Below is a small trained network, with its code and all its weights. Each question gives an input and a target symbol and asks what happens when units are switched off, that is, made to give their printed mean instead of their output.

import numpy as np


def w(rows, s, z=0):
    codes = np.array(rows[::2]) - 128.0
    scale = np.full(codes.shape[1], s)
    scale[-1] = z or s
    return codes * scale


def f(y):
    return np.maximum(y, 0)


def softmax(a):
    e = np.exp(a - a.max(-1, keepdims=True))
    return e / e.sum(-1, keepdims=True)


def log_softmax(a):
    a = a - a.max(-1, keepdims=True)
    return a - np.log(np.exp(a).sum(-1, keepdims=True))


def net(x, mask):
    ids = ['γηλμτψ'.index(c) for c in x.split()]
    T = len(ids)
    res = E[ids] + P[:T]
    r = res
    for j in range(3):
        rows = slice(2 * j, 2 * j + 2)
        q, k, v = (r @ M[0][rows].T for M in (Q, K, V))
        z = softmax(np.where(np.tri(T) > 0, q @ k.T / 2**0.5, -1e9)) @ v
        o = O[0][rows]
        res = res + np.where(mask[j], z, o[:, -1]) @ o[:, :-1]
    y = f(res @ A[0][:, :-1].T + A[0][:, -1])
    res = res + np.where(mask[3:15], y, B[0][:, -1]) @ B[0][:, :-1]
    return log_softmax(res[-1] @ U[:, :-1].T + U[:, -1])


Q, K, V, O, A, B = {}, {}, {}, {}, {}, {}
E = w([
[95,96,66,187,140,124],'γ',
[100,160,124,117,190,85],'η',
[113,86,47,123,120,126],'λ',
[169,51,84,150,161,128],'μ',
[197,127,143,252,129,150],'τ',
[140,57,154,141,27,106],'ψ',
],0.023)
P = w([
[152,158,11,151,125,128],'0',
[134,111,15,135,160,51],'1',
[174,49,21,140,178,3],'2',
[177,83,183,107,113,74],'3',
[186,73,185,96,116,79],'4',
[140,99,165,124,186,75],'5',
],0.0049)
Q[0] = w([
[75,111,56,126,97,122],'H1',
[72,201,207,92,230,106],'H1',
[141,191,155,52,93,144],'H2',
[49,139,203,39,97,115],'H2',
[181,255,94,73,51,113],'H3',
[68,235,187,25,170,165],'H3',
],0.0074)
K[0] = w([
[212,109,128,166,112,163],'H1',
[126,254,100,143,162,206],'H1',
[160,118,36,156,136,188],'H2',
[36,200,49,88,124,106],'H2',
[107,134,13,134,30,106],'H3',
[69,218,13,146,139,131],'H3',
],0.0087)
V[0] = w([
[132,79,233,81,81,140],'H1',
[68,138,152,146,64,149],'H1',
[98,213,75,73,106,134],'H2',
[221,132,191,246,116,21],'H2',
[148,127,109,173,113,197],'H3',
[147,2,131,117,99,140],'H3',
],0.0075)
O[0] = w([
[89,110,206,128,162,39,16],'H1',
[154,58,54,246,1,114,70],'H1',
[12,175,10,84,186,111,82],'H2',
[237,174,99,74,65,112,254],'H2',
[152,198,144,119,172,128,132],'H3',
[153,64,169,92,177,102,124],'H3',
],0.0066,0.0092)
A[0] = w([
[159,142,140,133,137,31,109],'N1',
[77,122,145,202,143,56,221],'N2',
[66,126,149,82,205,104,121],'N3',
[55,255,183,132,77,109,145],'N4',
[135,125,103,91,77,136,216],'N5',
[165,171,182,241,97,142,64],'N6',
[213,73,118,163,135,162,7],'N7',
[143,129,105,84,143,120,185],'N8',
[93,130,118,100,156,145,124],'N9',
[183,122,55,96,178,181,132],'N10',
[102,104,106,221,101,110,69],'N11',
[163,71,106,83,128,165,200],'N12',
],0.009,0.0019)
B[0] = w([
[123,114,40,85,17,121,182],'N1',
[174,49,123,65,122,174,144],'N2',
[192,253,175,58,36,147,182],'N3',
[152,138,77,105,158,157,157],'N4',
[156,50,11,202,197,185,157],'N5',
[42,12,115,93,177,156,217],'N6',
[149,177,82,120,93,7,254],'N7',
[163,118,207,124,89,239,178],'N8',
[177,88,115,32,138,124,162],'N9',
[157,183,177,191,147,146,255],'N10',
[91,186,113,225,76,112,146],'N11',
[30,138,150,226,227,88,189],'N12',
],0.0057,0.011)
U = w([
[140,104,167,101,254,134,252],'γ',
[231,176,77,16,111,186,164],'η',
[98,218,154,173,104,119,55],'λ',
[105,120,79,50,147,55,40],'μ',
[97,180,137,158,111,147,179],'τ',
[157,37,66,56,197,241,109],'ψ',
],0.0079,0.0014)

Each question gives the input, a string of symbols that net reads in full, and the target symbol t.
The units are the heads (2 rows each of Q, K, V and O) and the neurons (one row each of A and B). Each row of codes is followed by its name. A weight is (code - 128) times the scale printed after its matrix; where a second scale follows, it is the last column's (O, A, B and U).
mask holds one flag per unit, heads first, then neurons. A switched-off unit (its flag False) gives its mean, the last column of its rows in O or B, instead of its output. The means were averaged over made-up inputs and are rounded, as every weight is.
A unit's drop is (log p(t) with every unit on - log p(t) with that unit switched off) / (log p(t) with every unit on - log p(t) with every unit switched off).
most important unit: the unit with the biggest drop
top k neurons: the k neurons with the biggest drops, biggest first
heads that matter: for each layer, one digit per head in row order, 1 if its drop is at least 0.15 and else 0, layers parted by /
drop of u: that unit's drop, to one decimal
input η η μ η γ, target γ: heads that matter -> 100
input η ψ η μ, target μ: heads that matter -> 100
input η τ η λ μ, target γ: heads that matter -> 001
input μ γ γ, target γ: most important unit -> H3
input η η λ τ ψ τ, target μ: top 2 neurons -> (N7 N6)
input η η γ, target τ: heads that matter -> 101
input η ψ γ, target μ: heads that matter -> 101
input τ τ ψ λ, target μ: heads that matter -> 101
input ψ η τ, target μ: heads that matter -> 100
input η γ λ, target ψ: heads that matter -> 010
input γ γ γ, target λ: heads that matter -> 100
input γ η η γ μ λ, target γ: top 2 neurons -> (N12 N1)
input η ψ τ η η μ, target μ: top 4 neurons -> (N7 N12 N1 N3)
input λ τ ψ, target μ: heads that matter -> 100
input η η λ, target ψ: most important unit -> N7
input λ η τ η ψ, target μ: drop of H1 -> 0.4
input λ η λ τ ψ γ, target μ: drop of H1 -> 1.0
input τ η μ η μ, target γ: drop of N3 -> 0.1
